Here is a tiny trained network, its code and every weight. The questions are about switching its units off for an input and a target symbol, where a switched-off unit gives its printed mean instead of its output.

import numpy as np


def w(rows, s, z=0):
    codes = np.array(rows[::2]) - 128.0
    scale = np.full(codes.shape[1], s)
    scale[-1] = z or s
    return codes * scale


def f(y):
    return np.maximum(y, 0)


def softmax(a):
    e = np.exp(a - a.max(-1, keepdims=True))
    return e / e.sum(-1, keepdims=True)


def log_softmax(a):
    a = a - a.max(-1, keepdims=True)
    return a - np.log(np.exp(a).sum(-1, keepdims=True))


def net(x, mask):
    ids = ['ΘΩαγδεζημξπτφψ'.index(c) for c in x.split()]
    T = len(ids)
    res = E[ids] + P[:T]
    u = 0
    for l in range(2):
        r = res
        for j in range(2):
            rows = slice(2 * j, 2 * j + 2)
            q, k, v = (r @ M[l][rows].T for M in (Q, K, V))
            z = softmax(np.where(np.tri(T) > 0, q @ k.T / 2**0.5, -1e9)) @ v
            o = O[l][rows]
            res = res + np.where(mask[u + j], z, o[:, -1]) @ o[:, :-1]
        u += 2
        y = f(res @ A[l][:, :-1].T + A[l][:, -1])
        res = res + np.where(mask[u : u + 4], y, B[l][:, -1]) @ B[l][:, :-1]
        u += 4
    return log_softmax(res[-1] @ U[:, :-1].T + U[:, -1])


Q, K, V, O, A, B = {}, {}, {}, {}, {}, {}
E = w([
[107,179,130,68],'Θ',
[123,99,74,152],'Ω',
[126,103,69,131],'α',
[173,143,130,114],'γ',
[22,122,183,94],'δ',
[153,170,3,170],'ε',
[52,131,60,109],'ζ',
[131,118,129,192],'η',
[112,103,134,216],'μ',
[113,136,161,140],'ξ',
[167,152,118,114],'π',
[120,38,101,55],'τ',
[120,70,71,147],'φ',
[111,132,28,79],'ψ',
],0.024)
P = w([
[253,117,182,143],'0',
[210,54,182,141],'1',
[214,39,159,108],'2',
[211,33,137,97],'3',
[197,36,112,98],'4',
[207,53,119,100],'5',
],0.0046)
Q[0] = w([
[93,237,131,119],'0.h0',
[142,193,85,138],'0.h0',
[133,115,254,100],'0.h1',
[169,86,118,201],'0.h1',
],0.0095)
K[0] = w([
[108,109,130,168],'0.h0',
[153,162,108,136],'0.h0',
[105,203,224,103],'0.h1',
[131,252,92,164],'0.h1',
],0.015)
V[0] = w([
[122,34,65,147],'0.h0',
[150,106,117,118],'0.h0',
[121,12,137,25],'0.h1',
[217,147,108,179],'0.h1',
],0.011)
O[0] = w([
[155,144,62,100,241],'0.h0',
[38,135,3,105,168],'0.h0',
[201,64,85,49,254],'0.h1',
[174,207,230,93,153],'0.h1',
],0.0065,0.0047)
A[0] = w([
[169,31,158,119,228],'0.n0',
[141,50,114,103,91],'0.n1',
[79,110,109,73,2],'0.n2',
[246,190,131,129,97],'0.n3',
],0.013,0.006)
B[0] = w([
[89,241,115,202,253],'0.n0',
[105,187,110,171,231],'0.n1',
[8,128,77,115,176],'0.n2',
[62,54,136,255,193],'0.n3',
],0.0083,0.011)
Q[1] = w([
[115,112,211,213],'1.h0',
[78,2,65,138],'1.h0',
[75,119,142,151],'1.h1',
[57,81,91,98],'1.h1',
],0.0085)
K[1] = w([
[185,45,69,187],'1.h0',
[2,130,169,163],'1.h0',
[138,102,89,194],'1.h1',
[80,181,91,156],'1.h1',
],0.0074)
V[1] = w([
[254,60,69,156],'1.h0',
[132,173,140,88],'1.h0',
[74,162,180,115],'1.h1',
[180,75,86,231],'1.h1',
],0.0066)
O[1] = w([
[173,154,2,151,2],'1.h0',
[194,166,202,71,86],'1.h0',
[71,116,200,80,137],'1.h1',
[122,113,94,52,235],'1.h1',
],0.0098,0.006)
A[1] = w([
[135,127,133,47,144],'1.n0',
[136,85,115,110,13],'1.n1',
[232,200,146,198,253],'1.n2',
[186,254,39,190,106],'1.n3',
],0.0089,0.0028)
B[1] = w([
[146,104,162,11,144],'1.n0',
[146,147,171,64,128],'1.n1',
[67,69,90,193,167],'1.n2',
[169,130,177,100,247],'1.n3',
],0.012,0.013)
U = w([
[108,41,135,234,159],'Θ',
[83,30,50,141,200],'Ω',
[147,164,59,89,93],'α',
[188,188,226,76,224],'γ',
[103,162,146,147,2],'δ',
[63,90,163,105,69],'ε',
[121,173,138,143,84],'ζ',
[110,96,129,63,137],'η',
[133,153,148,121,109],'μ',
[141,180,218,157,91],'ξ',
[92,254,109,121,62],'π',
[96,123,114,64,141],'τ',
[176,158,103,125,88],'φ',
[108,110,105,69,128],'ψ',
],0.011,0.0062)

Each question gives the input, a string of symbols that net reads in full, and the target symbol t.
The units are the heads (2 rows each of Q, K, V and O) and the neurons (one row each of A and B). Each row of codes is followed by its name. A weight is (code - 128) times the scale printed after its matrix; where a second scale follows, it is the last column's (O, A, B and U).
mask holds one flag per unit, layer by layer, with each layer's heads first. A switched-off unit (its flag False) gives its mean, the last column of its rows in O or B, instead of its output. The means were averaged over made-up inputs and are rounded, as every weight is.
A unit's drop is (log p(t) with every unit on - log p(t) with that unit switched off) / (log p(t) with every unit on - log p(t) with every unit switched off).
The circuit of an input: a set's keep is (log p(t) with only the set's units on - log p(t) with every unit switched off) / (log p(t) with every unit on - log p(t) with every unit switched off). Starting from all 12 units, units are removed one at a time, each time the one whose removal leaves the highest keep (on an exact tie, the one counted first), for as long as the keep stays at least 0.8.
units of the circuit, in order: the units of the circuit, biggest drop first
top k neurons: the k neurons with the biggest drops, biggest first
top k neurons in layer l: the k neurons of layer l with the biggest drops, biggest first
which heads matter: for each layer, one digit per head in row order, 1 if its drop is at least 0.15 and else 0, layers parted by /
input ψ Ω Θ ε δ ζ, target ε: units of the circuit, in order	[1.h0]
input Ω Θ μ γ ζ, target τ: units of the circuit, in order	[0.n3, 0.n0, 1.n0, 1.n2]
input Θ ψ ξ, target Θ: which heads matter	00 / 01
input Ω ζ δ π Θ, target ε: which heads matter	01 / 11
input ζ γ ξ η Θ, target γ: units of the circuit, in order	[0.n3, 1.h0]
input τ μ Θ ψ, target π: top 3 neurons in layer 0	[0.n1, 0.n0, 0.n2]
input ε ζ ψ ξ η ζ, target η: top 2 neurons	[0.n3, 1.n0]
input φ μ Ω μ ζ, target τ: units of the circuit, in order	[0.n3, 1.n0, 1.n2, 0.n0]
input ζ η π ξ η ε, target Θ: units of the circuit, in order	[0.h1, 0.n3]
input ξ φ τ ζ ε, target Θ: units of the circuit, in order	[0.n3, 0.h1]
input μ Ω Ω τ, target π: units of the circuit, in order	[0.n0, 0.n1]
input Θ Θ α, target Θ: top 3 neurons	[1.n2, 0.n2, 0.n0]
input μ Ω π φ α π, target Ω: top 3 neurons	[0.n3, 0.n0, 0.n1]
input Ω τ Θ φ γ, target Θ: units of the circuit, in order	[0.n3]
input Θ γ δ Ω δ ζ, target ε: top 2 neurons in layer 0	[0.n2, 0.n0]
input ε δ ψ, target ε: top 2 neurons in layer 0	[0.n0, 0.n2]
input δ π ε π, target Ω: top 3 neurons	[0.n0, 0.n3, 1.n3]
input α ψ ψ, target α: which heads matter	10 / 11
input φ ζ γ ε τ, target π: top 2 neurons in layer 0	[0.n0, 0.n1]
input π ε ζ ψ Θ, target η: top 2 neurons in layer 1	[1.n3, 1.n0]
input φ γ φ π γ, target Ω: top 2 neurons	[0.n3, 0.n1]
input τ η ζ, target π: top 3 neurons	[0.n1, 0.n0, 0.n3]
